Below is a small trained network, with its code and all its weights. Each question gives an input and a class and asks what happens when units are switched off, that is, made to give their printed mean instead of their output.

import numpy as np


def w(rows, s, z=0):
    codes = np.array(rows[::2]) - 128.0
    scale = np.full(codes.shape[1], s)
    scale[-1] = z or s
    return codes * scale


def norm(h):
    return h / np.sqrt((h * h).mean(-1, keepdims=True) + 1e-5)


def f(y):
    return np.maximum(y, 0)


def log_softmax(a):
    a = a - a.max(-1, keepdims=True)
    return a - np.log(np.exp(a).sum(-1, keepdims=True))


def net(x, mask):
    res = np.array(x, float).reshape(1, 3) / 4 @ E
    u = 0
    for l in range(2):
        y = f(norm(res) @ A[l][:, :-1].T + A[l][:, -1])
        res = res + np.where(mask[u : u + 4], y, B[l][:, -1]) @ B[l][:, :-1]
        u += 4
    return log_softmax(norm(res)[-1] @ U[:, :-1].T + U[:, -1])


A, B = {}, {}
E = w([
[107,200,120,77,143,87,118,149,224],'x0',
[45,157,90,104,131,139,152,156,74],'x1',
[124,159,86,152,135,62,98,2,105],'x2',
],0.0093)
A[0] = w([
[248,102,187,132,131,122,93,101,169,31],'0.n1',
[142,254,151,99,177,144,129,135,197,4],'0.n2',
[20,179,110,54,94,206,153,99,62,58],'0.n3',
[105,119,189,167,159,183,214,143,146,61],'0.n4',
],0.0072,0.0027)
B[0] = w([
[107,107,133,34,244,160,212,108,121,218],'0.n1',
[42,85,91,108,37,153,129,139,103,236],'0.n2',
[165,117,120,43,238,176,184,123,129,253],'0.n3',
[80,188,91,123,127,58,105,88,61,188],'0.n4',
],0.011,0.0052)
A[1] = w([
[164,149,107,137,180,90,87,50,120,139],'1.n1',
[94,106,104,69,137,132,122,136,13,254],'1.n2',
[158,54,120,171,127,183,134,121,40,121],'1.n3',
[146,115,245,112,145,117,114,254,108,116],'1.n4',
],0.0096,0.0046)
B[1] = w([
[147,178,137,154,118,139,146,222,77,170],'1.n1',
[186,101,176,188,112,117,109,97,159,250],'1.n2',
[20,148,70,37,79,117,124,177,214,176],'1.n3',
[150,211,53,165,126,68,114,74,9,158],'1.n4',
],0.012,0.016)
U = w([
[117,112,77,66,229,154,219,90,90,152],'0',
[48,121,82,71,77,120,122,114,176,123],'1',
[170,201,125,174,102,97,111,109,45,128],'2',
[176,95,222,173,126,183,148,108,155,174],'3',
[98,105,159,167,200,191,35,171,124,36],'4',
[105,107,147,157,217,160,7,177,138,46],'5',
[112,104,145,164,198,182,41,176,136,8],'6',
],0.016,0.013)

Each question gives the input, the list of numbers given to net, and the class t.
The units are the neurons (one row each of A and B). Each row of codes is followed by its name. A weight is (code - 128) times the scale printed after its matrix; where a second scale follows, it is the last column's (A, B and U).
mask holds one flag per neuron, layer by layer. A switched-off neuron (its flag False) gives its mean, the last column of its row in B, instead of its output. The means were averaged over made-up inputs and are rounded, as every weight is.
A unit's drop is (log p(t) with every unit on - log p(t) with that unit switched off) / (log p(t) with every unit on - log p(t) with every unit switched off).
The circuit of an input: a set's keep is (log p(t) with only the set's units on - log p(t) with every unit switched off) / (log p(t) with every unit on - log p(t) with every unit switched off). Starting from all 8 units, units are removed one at a time, each time the one whose removal leaves the highest keep (on an exact tie, the one counted first), for as long as the keep stays at least 0.8.
units of the circuit, in order: the units of the circuit, biggest drop first
k most important neurons: the k neurons with the biggest drops, biggest first
top k neurons in layer l: the k neurons of layer l with the biggest drops, biggest first
input [1,-2,3], class 3: 2 most important neurons => 1.n4, 0.n1
input [-3,-5,5], class 0: 4 most important neurons => 0.n1, 1.n2, 0.n4, 1.n4
input [6,6,-5], class 0: units of the circuit, in order => 1.n3
input [-4,2,-5], class 2: 3 most important neurons => 1.n4, 0.n2, 1.n2
input [-4,-3,-5], class 2: 4 most important neurons => 1.n4, 0.n2, 0.n3, 1.n2
input [-6,4,-5], class 1: 2 most important neurons => 1.n3, 0.n1
input [4,6,-7], class 2: top 3 neurons in layer 1 => 1.n4, 1.n3, 1.n2
input [-6,5,-7], class 2: 3 most important neurons => 1.n4, 0.n1, 0.n2
input [4,-8,7], class 0: 4 most important neurons => 0.n1, 1.n2, 1.n4, 0.n4
input [3,4,7], class 2: 2 most important neurons => 0.n1, 1.n1
input [7,7,2], class 0: top 2 neurons in layer 0 => 0.n3, 0.n4
input [8,-8,-3], class 0: 4 most important neurons => 0.n1, 1.n2, 1.n3, 0.n4
input [-6,-5,-1], class 1: 2 most important neurons => 1.n3, 0.n3
input [-1,2,-4], class 2: top neuron in layer 1 => 1.n4
input [-2,-6,-8], class 2: top 2 neurons in layer 0 => 0.n3, 0.n4
input [-8,-8,2], class 0: top 2 neurons in layer 0 => 0.n1, 0.n2
input [-8,-8,-4], class 0: top 2 neurons in layer 0 => 0.n1, 0.n2
input [6,8,-7], class 0: top 3 neurons in layer 1 => 1.n3, 1.n1, 1.n4
input [-5,2,-5], class 1: top 2 neurons in layer 1 => 1.n3, 1.n1
input [2,0,-1], class 3: top neuron in layer 1 => 1.n3
